Below are the code and all the weights of a small trained network. Each question names an input and a class and asks about switching units off, where a switched-off unit gives its printed mean instead of its output.

import numpy as np


def w(rows, s, z=0):
    codes = np.array(rows[::2]) - 128.0
    scale = np.full(codes.shape[1], s)
    scale[-1] = z or s
    return codes * scale


def norm(h):
    return h / np.sqrt((h * h).mean(-1, keepdims=True) + 1e-5)


def f(y):
    return np.maximum(y, 0)


def log_softmax(a):
    a = a - a.max(-1, keepdims=True)
    return a - np.log(np.exp(a).sum(-1, keepdims=True))


def net(x, mask):
    res = np.array(x, float).reshape(1, 7) / 4 @ E
    u = 0
    for l in range(3):
        y = f(norm(res) @ A[l][:, :-1].T + A[l][:, -1])
        res = res + np.where(mask[u : u + 9], y, B[l][:, -1]) @ B[l][:, :-1]
        u += 9
    return log_softmax(norm(res)[-1] @ U[:, :-1].T + U[:, -1])


A, B = {}, {}
E = w([
[119,131,97,189,152,196,113],'x0',
[13,80,117,88,101,44,61],'x1',
[137,168,52,217,135,2,59],'x2',
[68,140,124,156,49,196,44],'x3',
[142,103,190,158,113,128,44],'x4',
[161,20,99,167,73,173,185],'x5',
[67,121,91,90,93,65,214],'x6',
],0.0062)
A[0] = w([
[95,159,140,125,172,237,133,89],'0.n0',
[51,141,110,173,177,72,3,94],'0.n1',
[54,129,132,73,70,24,72,129],'0.n2',
[150,254,87,175,177,77,194,105],'0.n3',
[34,127,228,14,223,220,134,2],'0.n4',
[138,67,148,84,92,85,222,132],'0.n5',
[224,61,91,81,244,176,224,124],'0.n6',
[81,39,65,177,194,42,195,110],'0.n7',
[122,20,190,189,220,43,173,126],'0.n8',
],0.0059,0.0037)
B[0] = w([
[161,145,223,219,165,122,127,187],'0.n0',
[39,48,71,52,6,87,196,223],'0.n1',
[86,140,56,253,116,231,90,225],'0.n2',
[220,236,89,76,125,66,133,216],'0.n3',
[13,248,241,122,225,97,230,204],'0.n4',
[206,69,99,51,76,223,101,215],'0.n5',
[22,89,125,157,8,116,150,254],'0.n6',
[113,93,108,104,177,115,106,217],'0.n7',
[180,68,116,86,205,89,105,200],'0.n8',
],0.0053,0.0048)
A[1] = w([
[253,38,146,63,66,134,110,122],'1.n0',
[145,95,113,232,220,188,110,103],'1.n1',
[19,46,141,66,99,99,59,161],'1.n2',
[116,81,97,97,114,137,179,14],'1.n3',
[118,57,115,111,127,163,161,85],'1.n4',
[126,130,93,197,118,77,145,145],'1.n5',
[127,91,229,74,202,209,213,38],'1.n6',
[196,110,127,197,124,173,147,4],'1.n7',
[87,122,72,123,209,91,154,89],'1.n8',
],0.0078,0.0023)
B[1] = w([
[157,115,135,122,74,16,165,205],'1.n0',
[146,147,167,11,71,173,1,179],'1.n1',
[133,119,116,211,186,133,142,255],'1.n2',
[162,64,106,124,113,150,144,176],'1.n3',
[175,121,118,118,70,108,198,190],'1.n4',
[132,145,174,84,81,172,131,186],'1.n5',
[83,118,175,76,175,98,155,236],'1.n6',
[136,57,136,128,50,185,94,167],'1.n7',
[154,110,109,122,193,165,145,176],'1.n8',
],0.0091,0.006)
A[2] = w([
[54,116,190,80,139,156,175,2],'2.n0',
[135,150,122,215,236,100,144,66],'2.n1',
[86,89,157,220,93,87,80,120],'2.n2',
[153,95,142,152,206,69,171,141],'2.n3',
[195,254,58,94,138,114,119,9],'2.n4',
[114,90,57,137,94,89,73,180],'2.n5',
[78,136,137,212,147,133,44,59],'2.n6',
[191,133,221,135,64,113,77,67],'2.n7',
[89,151,50,36,152,129,134,116],'2.n8',
],0.0098,0.0024)
B[2] = w([
[156,164,163,161,168,117,144,236],'2.n0',
[153,73,85,84,134,130,110,185],'2.n1',
[48,193,143,167,90,119,131,227],'2.n2',
[135,159,122,126,137,145,7,224],'2.n3',
[187,205,65,122,102,120,209,230],'2.n4',
[92,138,189,155,190,142,134,255],'2.n5',
[110,101,84,207,42,120,226,216],'2.n6',
[107,139,116,88,134,134,83,228],'2.n7',
[144,148,133,151,124,160,108,194],'2.n8',
],0.011,0.005)
U = w([
[209,213,52,110,133,93,144,184],'0',
[194,9,124,92,99,89,214,88],'1',
[33,151,121,222,94,111,110,186],'2',
[116,63,47,139,226,92,54,28],'3',
[98,166,236,88,213,134,157,252],'4',
[170,113,159,90,102,40,54,61],'5',
[146,129,167,97,59,220,44,63],'6',
],0.016,0.0029)

Each question gives the input, the list of numbers given to net, and the class t.
The units are the neurons (one row each of A and B). Each row of codes is followed by its name. A weight is (code - 128) times the scale printed after its matrix; where a second scale follows, it is the last column's (A, B and U).
mask holds one flag per neuron, layer by layer. A switched-off neuron (its flag False) gives its mean, the last column of its row in B, instead of its output. The means were averaged over made-up inputs and are rounded, as every weight is.
A unit's drop is (log p(t) with every unit on - log p(t) with that unit switched off) / (log p(t) with every unit on - log p(t) with every unit switched off).
The circuit of an input: a set's keep is (log p(t) with only the set's units on - log p(t) with every unit switched off) / (log p(t) with every unit on - log p(t) with every unit switched off). Starting from the 12 units with the biggest drops (on a tie, the unit counted first), units are removed one at a time, each time the one whose removal leaves the highest keep (on an exact tie, the one counted first), for as long as the keep stays at least 0.8.
circuit, biggest first: the units of the circuit, biggest drop first
most important unit: the unit with the biggest drop
k most important neurons: the k neurons with the biggest drops, biggest first
k most important neurons of layer l: the k neurons of layer l with the biggest drops, biggest first
input [8,-7,7,4,3,-2,4], class 0: circuit, biggest first	(0.n3, 2.n4)
input [7,-1,3,-1,3,-5,-6], class 6: 4 most important neurons of layer 1	(1.n1, 1.n2, 1.n0, 1.n4)
input [-7,5,-1,-1,0,-4,-2], class 2: circuit, biggest first	(0.n2)
input [3,7,-7,1,5,4,0], class 4: 2 most important neurons of layer 0	(0.n4, 0.n6)
input [-7,1,5,-8,4,-5,-7], class 0: circuit, biggest first	(2.n4, 1.n6)
input [-6,6,-4,1,3,1,3], class 2: 2 most important neurons	(0.n2, 1.n2)
input [1,-4,5,8,-2,5,1], class 6: 2 most important neurons	(1.n1, 0.n6)
input [-2,4,1,-5,5,4,6], class 3: circuit, biggest first	(2.n3, 1.n2, 0.n8)
input [-2,5,2,-4,8,-3,4], class 2: 2 most important neurons	(0.n2, 2.n2)
input [3,-3,7,-8,8,3,-5], class 5: 3 most important neurons	(0.n2, 0.n8, 1.n0)
input [-2,-5,-8,2,5,6,-6], class 4: 2 most important neurons	(1.n6, 0.n2)
input [6,-8,-1,-6,2,-3,-2], class 6: 3 most important neurons	(1.n7, 0.n6, 0.n4)
input [3,1,-2,-7,8,2,-1], class 5: circuit, biggest first	(2.n3, 1.n0)
input [-1,8,3,-6,8,0,-8], class 2: circuit, biggest first	(2.n2)
input [8,-1,-2,5,-3,-7,-1], class 4: 4 most important neurons	(0.n4, 0.n2, 0.n6, 1.n2)
input [-1,5,5,-7,8,-1,6], class 3: 2 most important neurons	(0.n8, 1.n8)
input [-3,4,6,-5,7,-2,7], class 3: 3 most important neurons	(0.n8, 1.n8, 0.n6)
input [2,-4,4,-3,7,-3,-7], class 6: 2 most important neurons	(1.n1, 1.n7)
input [8,6,3,-5,-3,8,7], class 3: 2 most important neurons	(0.n7, 2.n3)
input [0,4,1,-7,3,-8,-5], class 3: most important unit	0.n1
input [4,-4,0,4,7,3,8], class 6: 2 most important neurons of layer 0	(0.n1, 0.n6)
